Where the symbols take the items:
~: Duf->Gel, Zaz->Gan, Vak->Bup, Rik->Mub, Bet->Pid, Bup->Pev, Loz->Ruz, Gal->Fam, Gon->Dek, Nir->Nud, Led->Zuk, Kub->Pir, Gok->Luf, Kar->Vab, Naf->Per, Sif->Nir, Kez->Zuf, Sed->Zat, Sep->Big, Vun->Pof, Soz->Led, Zeg->Vof, Gop->Kar, Pir->Mok, Gel->Vip, Kip->Lal, Des->Bil, Gug->Nof, Bom->Mar, Vof->Dib, Bil->Sut, Fon->Mez, Bod->Bas, Sof->Kad, Ped->Gon, Gan->Kig, Fod->Lat, Gud->Gal, Bel->Rer, Mam->Guk, Zab->Mam, Bas->Muk, Per->Liv, Gir->Bom, Dem->Fon, Dez->Nas, Fuv->Fod, Ruz->Nos, Zis->Kuz, Gep->Gok, Dut->Gug, Pof->Mip, Kad->Lek, Zun->Bet, Nuf->Dez, Kab->Zis, Zug->Sep, Sem->Nug, Lal->Sig, Nug->Vas, Rer->Num, Zat->Ror, Mub->Vos, Gek->Kez
&: Lat->Fod, Bet->Zun, Bup->Vak, Gal->Gud, Gon->Ped, Nos->Ruz, Vip->Gel, Vos->Mub, Nir->Sif, Led->Soz, Gok->Gep, Kar->Gop, Pid->Bet, Kez->Gek, Mok->Pir, Nas->Dez, Sep->Zug, Nud->Nir, Zuf->Kez, Muk->Bas, Mar->Bom, Pir->Kub, Gel->Duf, Gug->Dut, Bom->Gir, Guk->Mam, Vof->Zeg, Liv->Per, Bil->Des, Dib->Vof, Mez->Fon, Fon->Dem, Fam->Gal, Gan->Zaz, Fod->Fuv, Kig->Gan, Big->Sep, Mam->Zab, Vas->Nug, Bas->Bod, Kuz->Zis, Dek->Gon, Per->Naf, Ror->Zat, Vab->Kar, Nof->Gug, Dez->Nuf, Ruz->Loz, Zis->Kab, Pof->Vun, Sut->Bil, Kad->Sof, Luf->Gok, Num->Rer, Pev->Bup, Lek->Kad, Zuk->Led, Mip->Pof, Lal->Kip, Sig->Lal, Nug->Sem, Rer->Bel, Zat->Sed, Mub->Rik
*: Duf->Vun, Zaz->Rik, Lat->Mok, Vak->Zeg, Rik->Soz, Bet->Gug, Bup->Vof, Loz->Bel, Gal->Gan, Gon->Lal, Nos->Num, Vip->Mip, Vos->Zuk, Nir->Fon, Led->Gal, Kub->Zun, Gok->Zis, Kar->Bup, Pid->Nof, Naf->Bod, Sif->Dem, Kez->Kar, Sed->Zab, Mok->Pid, Nas->Sut, Sep->Nug, Nud->Mez, Vun->Nuf, Zuf->Vab, Soz->Gud, Muk->Big, Zeg->Gek, Gop->Vak, Mar->Nud, Pir->Bet, Gel->Pof, Kip->Loz, Des->Duf, Gug->Fod, Bom->Nir, Guk->Luf, Vof->Kez, Liv->Muk, Bil->Gel, Dib->Zuf, Mez->Lek, Fon->Kad, Bod->Zug, Fam->Kig, Sof->Gir, Ped->Kip, Gan->Mub, Fod->Pir, Kig->Vos, Gud->Zaz, Big->Vas, Bel->Ped, Mam->Gok, Zab->Gep, Vas->Liv, Bas->Sep, Kuz->Ror, Dek->Sig, Per->Bas, Gir->Sif, Dem->Sof, Ror->Guk, Vab->Pev, Nof->Lat, Dez->Bil, Fuv->Kub, Ruz->Rer, Zis->Zat, Gep->Kab, Dut->Fuv, Pof->Dez, Sut->Vip, Kad->Bom, Zun->Dut, Luf->Kuz, Num->Dek, Nuf->Des, Pev->Dib, Kab->Sed, Lek->Mar, Zuk->Fam, Zug->Sem, Mip->Nas, Sem->Naf, Lal->Ruz, Sig->Nos, Nug->Per, Rer->Gon, Zat->Mam, Mub->Led, Gek->Gop
^: Duf->Naf, Zaz->Zeg, Lat->Ror, Vak->Kub, Rik->Gek, Bet->Gok, Bup->Pir, Loz->Sif, Gal->Bup, Gon->Kad, Nos->Nud, Vip->Liv, Vos->Zuf, Nir->Gel, Led->Kar, Kub->Zab, Gok->Gan, Kar->Fod, Pid->Luf, Naf->Loz, Sif->Duf, Kez->Gug, Sed->Soz, Mok->Guk, Nas->Big, Sep->Gon, Nud->Vip, Vun->Bod, Zuf->Nof, Soz->Gop, Muk->Num, Zeg->Zun, Gop->Fuv, Mar->Sut, Pir->Mam, Gel->Per, Kip->Gir, Des->Sem, Gug->Zis, Bom->Bil, Guk->Fam, Vof->Bet, Liv->Nos, Bil->Nug, Dib->Pid, Mez->Mip, Fon->Pof, Bod->Bel, Fam->Pev, Sof->Nuf, Ped->Sof, Gan->Vof, Fod->Zat, Kig->Dib, Gud->Vak, Big->Dek, Bel->Dem, Mam->Gal, Zab->Gud, Vas->Sig, Bas->Rer, Kuz->Vos, Dek->Lek, Per->Ruz, Gir->Des, Dem->Vun, Ror->Zuk, Vab->Lat, Nof->Kuz, Dez->Sep, Fuv->Sed, Ruz->Nir, Zis->Mub, Gep->Zaz, Dut->Kab, Pof->Bas, Sut->Vas, Kad->Dez, Zun->Gep, Luf->Kig, Num->Mez, Nuf->Zug, Pev->Mok, Kab->Rik, Lek->Nas, Zuk->Vab, Zug->Ped, Mip->Muk, Sem->Kip, Lal->Bom, Sig->Mar, Nug->Lal, Rer->Fon, Zat->Led, Mub->Kez, Gek->Dut
!: Duf->Bod, Zaz->Gek, Lat->Guk, Vak->Zun, Rik->Gop, Bet->Zis, Bup->Bet, Loz->Dem, Gal->Vof, Gon->Bom, Nos->Mez, Vip->Muk, Vos->Vab, Nir->Pof, Led->Bup, Kub->Gep, Gok->Mub, Kar->Pir, Pid->Kuz, Naf->Bel, Sif->Vun, Kez->Fod, Sed->Gud, Mok->Luf, Nas->Vas, Sep->Lal, Nud->Mip, Vun->Zug, Zuf->Lat, Soz->Vak, Muk->Dek, Zeg->Dut, Gop->Kub, Mar->Vip, Pir->Gok, Gel->Bas, Kip->Sif, Des->Naf, Gug->Zat, Bom->Gel, Guk->Kig, Vof->Gug, Liv->Num, Bil->Per, Dib->Nof, Mez->Nas, Fon->Dez, Bod->Ped, Fam->Dib, Sof->Des, Ped->Gir, Gan->Kez, Fod->Mam, Kig->Zuf, Gud->Zeg, Big->Sig, Bel->Sof, Mam->Gan, Zab->Zaz, Vas->Nos, Bas->Gon, Kuz->Zuk, Dek->Mar, Per->Rer, Gir->Duf, Dem->Nuf, Ror->Fam, Vab->Mok, Nof->Ror, Dez->Nug, Fuv->Zab, Ruz->Fon, Zis->Led, Gep->Rik, Dut->Sed, Pof->Sep, Sut->Liv, Kad->Bil, Zun->Kab, Luf->Vos, Num->Lek, Nuf->Sem, Pev->Pid, Kab->Soz, Lek->Sut, Zuk->Pev, Zug->Kip, Mip->Big, Sem->Loz, Lal->Nir, Sig->Nud, Nug->Ruz, Rer->Kad, Zat->Gal, Mub->Kar, Gek->Fuv
+: Duf->Zab, Zaz->Bod, Lat->Mar, Vak->Loz, Rik->Zug, Bet->Fon, Bup->Ruz, Loz->Vak, Gal->Per, Gon->Kez, Nos->Pev, Vip->Guk, Vos->Big, Nir->Pir, Led->Nug, Kub->Sif, Gok->Pof, Kar->Lal, Pid->Mez, Naf->Gud, Sif->Kub, Kez->Gon, Sed->Des, Mok->Nud, Nas->Kuz, Sep->Mub, Nud->Mok, Vun->Gep, Zuf->Dek, Soz->Sem, Muk->Kig, Zeg->Bel, Gop->Kip, Mar->Lat, Pir->Nir, Gel->Mam, Kip->Gop, Des->Sed, Gug->Kad, Bom->Fod, Guk->Vip, Vof->Rer, Liv->Fam, Bil->Zat, Dib->Num, Mez->Pid, Fon->Bet, Bod->Zaz, Fam->Liv, Sof->Dut, Ped->Gek, Gan->Bas, Fod->Bom, Kig->Muk, Gud->Naf, Big->Vos, Bel->Zeg, Mam->Gel, Zab->Duf, Vas->Zuk, Bas->Gan, Kuz->Nas, Dek->Zuf, Per->Gal, Gir->Fuv, Dem->Zun, Ror->Sut, Vab->Sig, Nof->Lek, Dez->Zis, Fuv->Gir, Ruz->Bup, Zis->Dez, Gep->Vun, Dut->Sof, Pof->Gok, Sut->Ror, Kad->Gug, Zun->Dem, Luf->Mip, Num->Dib, Nuf->Kab, Pev->Nos, Kab->Nuf, Lek->Nof, Zuk->Vas, Zug->Rik, Mip->Luf, Sem->Soz, Lal->Kar, Sig->Vab, Nug->Led, Rer->Vof, Zat->Bil, Mub->Sep, Gek->Ped

The rows follow the links: the fewer symbols apart two items are, the more alike their rows tend to be.

Each row is also shifted at random along 6 hidden directions that mean nothing.

Rows in random order:
Each row is one item's numbers.
row 1: 6,-58,-101,-115,-62,-100,-46,-152,-73,64,82,-72,140,87,-8,-9,22,-42,77,-3,-67,-11,105,61,144
row 2: 31,-64,-90,-70,-94,105,-1,-21,34,-49,97,-79,42,32,-54,-19,61,26,61,90,21,42,88,58,13
row 3: -36,-53,-52,74,60,29,-19,16,-132,151,34,41,51,134,-34,-68,-19,-69,157,-74,-80,3,44,77,84
row 4: -77,10,14,-40,-25,-47,28,-21,126,-77,89,-89,106,26,83,-6,-16,-81,-47,78,97,53,-2,80,-10
row 5: -3,-114,28,38,-35,33,90,65,-76,80,123,-16,-101,4,-57,-86,31,38,-19,-142,83,48,83,-3,80
row 6: -40,-163,-148,-59,-84,100,10,17,-29,-88,90,34,195,87,97,20,7,-118,121,153,-150,82,40,-53,52
row 7: 87,30,22,-67,28,-152,30,-71,38,61,-96,-7,141,-58,-30,11,100,-23,29,-103,49,75,70,89,56
row 8: -8,-28,-32,-17,-76,171,-76,95,84,-58,60,-30,102,138,53,69,24,-5,94,20,19,-103,-22,-2,9
row 9: 92,34,54,32,85,-79,19,49,1,-129,-51,-23,187,-32,87,57,98,-2,6,-111,82,-3,-37,22,70
row 10: 204,-4,0,-51,-4,-136,-59,-59,23,-84,0,-58,143,137,91,93,78,-51,35,9,-37,-39,25,50,99
row 11: 28,45,-35,-7,72,-212,-45,-56,-100,73,-92,14,-38,49,26,-60,-82,-26,19,-51,-31,12,-68,25,61
row 12: -13,-172,-4,12,-63,-47,62,-39,49,-54,225,-63,148,167,-61,-28,93,-125,65,155,-21,33,27,85,47
row 13: -48,70,-11,61,157,-28,25,-77,-33,157,-72,56,247,6,36,-95,-34,-108,35,-24,-107,79,105,158,7
row 14: 21,-10,9,-78,-155,54,-84,68,72,-57,0,-38,33,32,-47,98,66,32,89,21,30,-96,-34,-108,13
row 15: 118,11,102,30,-40,-96,34,-25,91,-81,50,-59,17,72,-144,69,114,-62,-18,144,1,-34,-12,-17,-64
row 16: -99,-53,166,178,47,-55,145,38,5,-107,151,-3,-8,3,-104,56,12,-71,-177,237,-155,-29,-25,-112,-95
row 17: 64,174,-5,-4,40,47,-78,-31,13,60,-105,-18,9,36,69,160,7,37,92,-85,17,-105,24,-18,0
row 18: -37,67,-107,-58,-28,49,-99,-121,18,109,-85,28,88,92,-47,52,-8,-1,197,67,-35,-83,-4,91,-83
row 19: 115,-18,14,-27,-24,-69,-44,-46,8,-103,82,-148,-11,89,46,9,57,29,-44,-14,108,-68,-40,69,87
row 20: 132,67,52,15,98,-141,-3,6,5,-21,-118,-8,170,19,-38,-25,45,-57,62,79,-39,44,-7,64,43
row 21: 21,134,4,-16,108,-220,-94,-25,-66,-20,-246,-18,115,-82,-35,27,39,42,112,-94,73,-81,-155,8,36
row 22: 174,126,-101,-66,-6,100,-78,90,-36,-34,-148,-44,-247,-54,98,4,-50,106,115,-175,228,56,-9,-37,33
row 23: 96,-103,-80,-3,-63,90,-28,59,34,-10,-96,78,-98,125,-67,-36,-12,-72,153,108,-15,36,-61,10,-120
row 24: -10,-136,-137,-142,-139,-38,-82,-117,23,109,-23,97,121,166,75,54,-21,-106,180,32,-155,-24,55,13,12
row 25: -132,0,-2,23,-40,127,15,83,46,-20,75,32,-20,93,80,33,-93,-74,-6,60,-17,-34,-23,-26,-34
row 26: -144,-189,-34,100,-43,76,117,-8,-21,-39,232,71,22,123,12,0,-49,-135,6,154,-128,36,1,-12,-78
row 27: -60,28,11,-109,-40,-141,38,-69,82,-14,57,-100,47,-78,25,42,21,-31,-37,-26,169,74,14,2,36
row 28: 100,-55,-9,-4,17,187,17,63,0,-7,69,45,13,-29,111,-121,-15,47,-111,-37,-123,74,84,59,55
row 29: 38,-76,-102,-65,-74,117,-10,76,24,70,-38,77,-16,44,89,-18,-41,-25,149,-182,94,60,21,20,52
row 30: -164,27,-73,26,84,62,36,-77,-8,-45,75,-6,137,1,201,17,-54,-51,-9,23,14,36,-4,44,15
row 31: -63,-32,8,160,116,16,114,-30,-127,64,66,116,-10,-2,-39,-62,-7,-51,-14,31,-134,41,15,40,-19
row 32: -183,118,-98,57,132,144,-95,38,-119,215,-129,130,39,14,146,-59,-200,-29,100,-58,-118,30,18,48,-10
row 33: 135,30,102,11,3,-19,-39,52,104,-48,-89,38,-77,-47,-12,1,20,46,-137,-4,17,-81,-78,-29,-51
row 34: 15,170,23,-18,121,-61,30,-155,25,75,-27,-80,81,-39,47,81,10,15,-9,-60,86,6,61,98,8
row 35: 99,-36,30,-84,-30,-261,-92,66,34,-141,-200,-43,299,-42,-60,54,128,1,132,-8,16,-30,-123,-64,119
row 36: -45,34,80,-37,13,-167,-15,0,32,54,-103,37,-144,-124,-20,-80,-85,48,-123,-85,45,2,-47,-38,-25
row 37: 48,-122,43,60,5,50,150,-39,-24,166,143,48,-37,135,8,-2,42,-56,64,-247,124,29,121,80,15
row 38: -39,-150,44,42,-9,126,-19,159,97,-60,135,38,168,63,97,-180,-13,-46,-148,74,-127,-13,-42,127,39
row 39: 244,38,-109,-125,-62,19,-155,20,-19,-70,-182,-37,-138,-38,-3,-35,63,164,114,-122,148,-50,-73,11,40
row 40: -103,57,-80,-76,33,-44,81,-130,-141,145,131,-82,-140,6,60,38,-60,21,4,-190,141,75,128,40,108
row 41: -71,2,-55,132,115,220,42,103,-108,-75,62,35,23,-80,105,-137,-22,58,-40,-5,-41,49,-55,76,9
row 42: -89,-190,150,16,-99,-315,155,-22,-23,126,187,-46,14,50,-211,-24,115,-89,-33,-245,145,-8,49,1,144
row 43: -64,-19,-49,7,91,-47,-19,30,-17,-38,-89,71,143,-22,88,-32,-46,-60,55,-5,-18,24,-77,23,21
row 44: 30,128,-78,-70,69,-98,-62,-48,13,-87,-82,-115,152,45,78,45,-60,-37,92,105,21,72,-30,44,66
row 45: -123,-26,59,105,55,15,8,105,-9,84,32,26,98,21,-13,-89,-67,-51,-21,-53,-41,-24,-2,25,68
row 46: -102,-65,57,80,-4,32,114,-4,-29,20,333,-101,-61,95,-26,-41,14,-26,-85,-36,83,-7,71,43,88
row 47: 130,21,-89,-98,-17,-85,-108,-67,1,73,-189,54,-59,83,65,4,-5,17,145,-181,127,-41,-93,73,-24
row 48: -80,-33,-54,26,12,213,90,-77,-26,-28,202,-17,-3,22,137,14,71,83,-23,-127,182,-28,21,126,6
row 49: -98,41,-9,-25,44,-82,-24,-131,-32,125,39,-13,-63,31,117,4,-79,-2,-44,-71,46,-56,24,61,-23
row 50: 86,102,34,-7,1,129,-11,-80,46,1,-14,7,-139,-15,71,47,11,92,-94,-57,86,-121,-23,23,-87
row 51: -67,6,-101,-68,-80,112,-64,12,21,44,-42,10,17,28,84,97,-36,-31,121,-27,-4,0,20,-59,11
row 52: 171,-57,-48,-37,-46,26,-139,54,11,-65,-46,9,1,144,11,-96,20,12,93,17,-53,-55,-70,51,43
row 53: 13,6,-29,68,79,144,20,79,-78,-36,-82,114,53,-113,43,-42,-39,29,-25,106,-189,51,40,-52,12
row 54: -73,-15,-31,-59,-42,-258,-17,-108,-47,23,-91,-20,233,-22,-124,145,85,-52,125,28,-64,-88,-36,-77,51
row 55: -82,165,169,67,71,-87,22,113,12,29,-130,28,-50,-174,-90,15,-31,41,-159,-28,-82,-35,8,-132,-12
row 56: 23,-29,-15,-5,18,87,-36,46,87,-3,-10,-6,129,17,-6,-98,42,-36,37,-8,44,23,-20,122,-21
row 57: -24,115,31,-26,40,-48,1,-127,-14,107,-31,3,-53,-90,38,57,-27,64,-111,-54,-49,-53,95,-26,-15
row 58: -128,-16,-51,-59,-30,-104,24,-105,-26,14,-36,10,75,-38,19,103,-21,-59,65,29,-47,13,-26,-60,-13
row 59: 71,-108,42,11,-32,154,106,17,72,-166,201,-11,164,81,159,92,129,-38,-30,-6,74,-4,28,65,3
row 60: -21,50,19,-51,20,-208,-52,-92,-49,144,-111,5,25,-84,-70,-61,-15,43,-40,-114,-23,-48,-1,30,67
row 61: -9,34,4,14,34,52,-49,134,138,-79,-128,26,64,-24,40,-79,-61,-36,-36,151,-21,46,-99,1,-83
row 62: 26,45,-219,-74,31,248,-12,-72,-130,-76,65,-77,52,-65,192,20,30,117,100,-92,77,44,63,102,117
row 63: -103,119,-46,-6,73,30,-54,-6,4,109,-194,47,50,-151,-96,-89,-64,51,7,43,-78,22,-17,32,-57
row 64: -118,101,10,43,87,101,63,117,-12,-85,-72,8,-122,-271,117,-74,-88,115,-176,-74,89,55,-66,-45,-46
row 65: 33,-68,-97,10,-30,103,29,6,-28,64,-6,69,-43,-8,-131,-121,-9,14,75,37,-60,61,26,46,-22
row 66: 52,-128,-54,-6,-120,122,19,80,75,-35,22,53,-129,2,-58,-89,-25,-18,25,79,13,118,-18,-8,-62
row 67: -28,109,-100,50,153,-44,-50,-58,-173,58,-176,34,-39,-45,42,-30,-112,20,138,-50,2,32,-72,6,-31
row 68: 1,-108,102,17,-126,112,72,35,57,7,147,26,-18,81,-12,97,70,-29,-46,-3,-8,-12,78,-67,6
row 69: -17,56,82,-21,-37,70,45,29,123,-57,30,-22,-22,-104,-38,41,31,6,-129,115,-28,15,48,-37,-98
row 70: 3,50,-53,-90,-63,-252,-77,-178,-65,116,-111,-14,-144,31,-114,100,-47,11,73,34,-53,-63,-39,-95,-22
row 71: 153,-46,12,-49,-112,100,8,97,127,-198,58,-62,116,21,-5,46,104,-27,-38,217,-98,65,44,-12,-24
row 72: 100,39,-21,4,-1,211,-61,232,35,-161,-43,-25,-121,30,107,-44,-45,64,14,-3,112,21,-93,-31,14
row 73: 38,30,47,58,62,-8,49,-23,-52,12,128,-44,56,105,44,63,12,-59,-10,-15,-8,9,91,23,69
row 74: -90,-153,-100,-49,-139,86,-66,-92,16,119,84,78,87,104,4,0,14,-29,63,39,-180,-94,62,44,3
row 75: 152,-61,4,16,-57,-26,42,6,24,32,-42,39,-82,-17,-136,-29,81,12,45,18,1,45,38,-3,-64
row 76: -154,-158,112,46,14,-280,122,-112,-45,32,290,-84,79,112,-6,-43,-64,-173,-187,53,-66,56,55,41,92
row 77: 27,-23,144,73,8,-176,81,70,-13,38,4,8,-73,-28,-184,20,25,-45,-84,-10,-44,13,47,-122,24
row 78: -12,-25,-69,51,60,33,-15,-26,-47,90,-34,50,3,47,-95,-107,-10,-8,92,23,-42,36,-18,151,-28
row 79: 90,178,-49,-49,6,157,-80,18,-56,40,-116,-38,-95,-39,61,112,-32,104,91,-18,-18,-15,98,-74,6
row 80: 31,-40,-129,-108,-53,99,35,-76,24,-65,137,-77,-22,14,111,-26,23,-5,52,-31,145,139,109,66,44
row 81: 67,70,10,-42,-31,-29,15,-18,50,-141,-65,5,97,-85,33,145,86,61,21,33,20,-43,-19,-82,-7
row 82: 3,-19,-154,-35,11,-4,-82,-31,-73,121,-129,105,-17,12,40,-104,-100,-24,75,46,-180,41,21,11,27
row 83: 219,10,136,36,-20,-188,-40,23,32,-63,-131,4,-125,33,-140,46,52,10,-39,26,-1,-89,-92,-71,-50
row 84: -168,-116,61,30,-30,32,124,114,114,0,128,41,85,-72,-23,-139,-69,-107,-186,95,-60,141,44,25,-27
row 85: -45,-191,-46,60,-79,17,61,-28,-113,84,34,110,-46,30,-163,-46,30,5,114,7,-104,-10,-10,-48,-47
row 86: 154,50,-14,-85,-35,-19,-117,-20,32,-89,-78,-40,107,11,55,82,42,25,-21,110,-149,-39,47,-39,56
row 87: -72,-31,-100,42,48,75,-21,-22,-69,-71,57,-15,174,53,12,14,21,-31,61,122,-152,-25,-33,52,17
row 88: -15,91,-44,0,41,8,-45,13,-38,-16,34,-69,-29,51,97,52,-78,-20,53,0,47,28,5,-23,54
row 89: 48,22,-31,-31,-124,22,-97,40,-4,-13,-42,-54,-122,33,-119,107,8,67,105,66,-16,-84,-17,-108,-22
row 90: -108,-21,26,1,-43,50,-89,-46,36,69,-1,50,-10,67,-53,11,-56,2,-55,149,-168,-158,-70,-35,-126

Some items, each with its row:
Ruz row 74
Gir row 34
Loz row 57
Bod row 79
Gep row 53
Mar row 4
Fam row 29
Naf row 68
Sem row 17
Kig row 22
Mub row 3
Zuf row 11
Zeg row 28
Kuz row 67
Gek row 83
Sed row 9
Lat row 61
Vab row 47
Mok row 84
Fod row 56
Fuv row 13
Bil row 48
Gop row 33
Zun row 75
Fon row 2
Big row 88
Pir row 63
Duf row 81

Row, symbols taken left to right, then the row they reach:
row 20 + ~: row 12
row 87 ! * + *: row 5
row 31 ^ + ! ^ ^: row 59
row 21 ! ~ ! +: row 70
row 39 ^ * ~: row 23
row 76 ^ & &: row 15
row 89 ! * + *: row 60
row 18 * ! !: row 46
row 7 + ! ! ! !: row 69
row 54 ^ + ! *: row 52
row 50 * ! !: row 16
row 24 & * + ^: row 65
row 30 ! *: row 40
row 44 ! !: row 51
row 14 ! ! +: row 78
row 25 & & ~: row 8
row 66 * ^ & !: row 45
row 77 * ! + ~ ~: row 49
row 42 ! + *: row 19
row 86 * * ~: row 90
row 1 ~ + & ~: row 82
row 72 + ! !: row 27
row 38 * ~ + +: row 36

